Below are the code and all the weights of a small trained network. Each question names an input and a target symbol and asks about switching units off, where a switched-off unit gives its printed mean instead of its output.

import numpy as np


def w(rows, s, z=0):
    codes = np.array(rows[::2]) - 128.0
    scale = np.full(codes.shape[1], s)
    scale[-1] = z or s
    return codes * scale


def f(y):
    return np.maximum(y, 0)


def softmax(a):
    e = np.exp(a - a.max(-1, keepdims=True))
    return e / e.sum(-1, keepdims=True)


def log_softmax(a):
    a = a - a.max(-1, keepdims=True)
    return a - np.log(np.exp(a).sum(-1, keepdims=True))


def net(x, mask):
    ids = ['ΘΛΞΦΨαβγεημπστ'.index(c) for c in x.split()]
    T = len(ids)
    res = E[ids] + P[:T]
    r = res
    for j in range(2):
        rows = slice(3 * j, 3 * j + 3)
        q, k, v = (r @ M[0][rows].T for M in (Q, K, V))
        z = softmax(np.where(np.tri(T) > 0, q @ k.T / 3**0.5, -1e9)) @ v
        o = O[0][rows]
        res = res + np.where(mask[j], z, o[:, -1]) @ o[:, :-1]
    y = f(res @ A[0][:, :-1].T + A[0][:, -1])
    res = res + np.where(mask[2:14], y, B[0][:, -1]) @ B[0][:, :-1]
    return log_softmax(res[-1] @ U[:, :-1].T + U[:, -1])


Q, K, V, O, A, B = {}, {}, {}, {}, {}, {}
E = w([
[58,160,54,79,76,36],'Θ',
[178,89,208,78,121,101],'Λ',
[73,95,204,184,139,132],'Ξ',
[221,174,126,132,105,50],'Φ',
[96,207,137,70,78,141],'Ψ',
[54,57,52,170,167,78],'α',
[30,183,195,97,124,152],'β',
[47,105,180,136,108,175],'γ',
[118,115,183,210,149,95],'ε',
[116,97,157,78,69,214],'η',
[177,161,112,97,78,187],'μ',
[140,166,130,172,154,47],'π',
[96,107,67,165,8,147],'σ',
[219,140,141,194,128,140],'τ',
],0.013)
P = w([
[175,126,161,164,89,84],'0',
[94,97,123,29,187,153],'1',
[156,137,155,186,52,90],'2',
[84,125,93,74,191,171],'3',
[141,143,147,198,33,96],'4',
[83,131,73,93,184,174],'5',
[126,152,141,205,20,97],'6',
[81,132,58,105,183,178],'7',
[121,149,139,205,2,90],'8',
],0.0071)
Q[0] = w([
[141,144,94,61,250,149],'H1',
[133,66,119,107,246,195],'H1',
[180,97,80,119,217,99],'H1',
[136,193,79,170,76,196],'H2',
[165,101,161,52,111,174],'H2',
[52,128,84,76,182,191],'H2',
],0.012)
K[0] = w([
[186,180,207,91,174,150],'H1',
[162,109,251,108,156,168],'H1',
[208,120,177,129,163,94],'H1',
[138,204,50,199,50,204],'H2',
[186,116,169,42,103,193],'H2',
[99,150,79,89,237,192],'H2',
],0.011)
V[0] = w([
[105,2,31,167,122,101],'H1',
[107,130,72,86,155,19],'H1',
[142,176,50,102,51,120],'H1',
[177,113,163,108,84,153],'H2',
[201,172,76,201,155,128],'H2',
[123,96,191,144,114,54],'H2',
],0.0099)
O[0] = w([
[128,54,23,176,100,178,210],'H1',
[142,144,2,114,218,114,144],'H1',
[138,211,48,172,58,141,147],'H1',
[184,123,109,141,120,185,190],'H2',
[165,83,128,127,82,42,55],'H2',
[139,181,118,204,205,117,255],'H2',
],0.0087,0.0032)
A[0] = w([
[247,214,107,150,90,97,140],'N1',
[187,173,188,180,170,14,104],'N2',
[194,132,155,202,166,30,193],'N3',
[27,171,114,1,152,127,146],'N4',
[203,206,127,196,66,78,113],'N5',
[117,156,185,175,20,133,143],'N6',
[210,187,223,29,56,159,136],'N7',
[226,67,113,216,110,21,2],'N8',
[225,167,41,157,66,107,192],'N9',
[23,172,184,163,170,25,136],'N10',
[5,126,101,186,122,146,142],'N11',
[207,89,178,191,129,151,73],'N12',
],0.0069,0.0039)
B[0] = w([
[128,187,176,119,168,153,203],'N1',
[143,162,56,178,71,141,196],'N2',
[135,141,88,166,87,179,219],'N3',
[129,205,121,139,27,121,190],'N4',
[85,185,164,93,133,160,207],'N5',
[86,51,167,129,132,75,198],'N6',
[210,101,119,113,120,45,216],'N7',
[84,100,111,1,74,156,203],'N8',
[109,112,146,99,206,142,254],'N9',
[74,96,85,136,163,38,198],'N10',
[173,122,150,85,190,164,204],'N11',
[173,92,140,181,79,143,172],'N12',
],0.009,0.0087)
U = w([
[85,167,33,111,66,100,51],'Θ',
[219,108,182,40,236,60,217],'Λ',
[74,59,233,113,217,103,104],'Ξ',
[164,208,114,117,223,158,110],'Φ',
[141,204,101,87,45,131,1],'Ψ',
[70,88,108,65,146,2,93],'α',
[77,197,182,84,123,75,4],'β',
[28,133,222,116,107,248,153],'γ',
[109,95,145,226,185,84,223],'ε',
[141,118,146,87,12,192,105],'η',
[192,31,98,65,68,41,149],'μ',
[105,123,42,203,41,76,142],'π',
[150,40,48,96,137,169,210],'σ',
[254,166,147,236,116,154,162],'τ',
],0.0063,0.0035)

Each question gives the input, a string of symbols that net reads in full, and the target symbol t.
The units are the heads (3 rows each of Q, K, V and O) and the neurons (one row each of A and B). Each row of codes is followed by its name. A weight is (code - 128) times the scale printed after its matrix; where a second scale follows, it is the last column's (O, A, B and U).
mask holds one flag per unit, heads first, then neurons. A switched-off unit (its flag False) gives its mean, the last column of its rows in O or B, instead of its output. The means were averaged over made-up inputs and are rounded, as every weight is.
A unit's drop is (log p(t) with every unit on - log p(t) with that unit switched off) / (log p(t) with every unit on - log p(t) with every unit switched off).
The circuit of an input: a set's keep is (log p(t) with only the set's units on - log p(t) with every unit switched off) / (log p(t) with every unit on - log p(t) with every unit switched off). Starting from the 12 units with the biggest drops (on a tie, the unit counted first), units are removed one at a time, each time the one whose removal leaves the highest keep (on an exact tie, the one counted first), for as long as the keep stays at least 0.8.
units of the circuit, in order: the units of the circuit, biggest drop first
most important unit: the unit with the biggest drop
top k neurons: the k neurons with the biggest drops, biggest first
which heads matter: for each layer, one digit per head in row order, 1 if its drop is at least 0.15 and else 0, layers parted by /
drop when u is switched off: that unit's drop, to one decimal
input τ μ Ξ Λ Λ Λ β, target α: top 3 neurons => (N10, N6, N7)
input ε Ψ Λ Φ, target Φ: which heads matter => 01
input Ξ Λ α η, target η: top 3 neurons => (N4, N9, N10)
input η α ε Φ σ μ Ξ, target γ: most important unit => H1
input α Ξ Λ ε, target ε: units of the circuit, in order => (N8, N10, H2, N5)
input Ψ τ η, target μ: units of the circuit, in order => (N7, H1, N6)
input Θ π Θ η Λ σ Λ α, target α: units of the circuit, in order => (H2, N10)
input ε Λ ε, target π: units of the circuit, in order => (N2, H2, N3, N10)
input μ β γ Λ Φ Λ π, target Θ: top 4 neurons => (N2, N8, N3, N10)
input μ Φ τ π ε τ α τ β, target σ: units of the circuit, in order => (H1, N11)
input ε γ π π, target π: which heads matter => 11
input Λ Λ σ μ α, target σ: which heads matter => 10
input Λ ε π μ τ, target η: units of the circuit, in order => (N8, H2, N5)
input η γ η μ Λ σ Λ η, target μ: which heads matter => 11
input Λ μ ε, target π: most important unit => N2
input ε Θ σ π, target π: top 2 neurons => (N9, N2)
input γ ε ε τ, target τ: which heads matter => 10
input μ β μ σ π, target γ: which heads matter => 10
input Λ Λ μ Θ Φ μ Λ Ξ Λ, target Φ: which heads matter => 10
input Θ Ξ Λ η Φ, target Φ: most important unit => H1
input η Λ η σ, target σ: which heads matter => 11
input μ η γ γ μ α γ, target σ: which heads matter => 10
input Ψ Ξ Λ γ Θ α α μ, target μ: which heads matter => 11
input π σ τ Λ Λ, target γ: top 2 neurons => (N7, N5)
input μ τ Θ Λ μ Ψ, target Ψ: top 2 neurons => (N4, N10)
input Φ Φ μ μ Λ ε τ Ψ, target Ψ: top 3 neurons => (N4, N10, N9)
input Λ Φ η Ξ η Λ Λ, target τ: most important unit => H2
input Λ Λ Λ, target τ: drop when N12 is switched off => 0.1
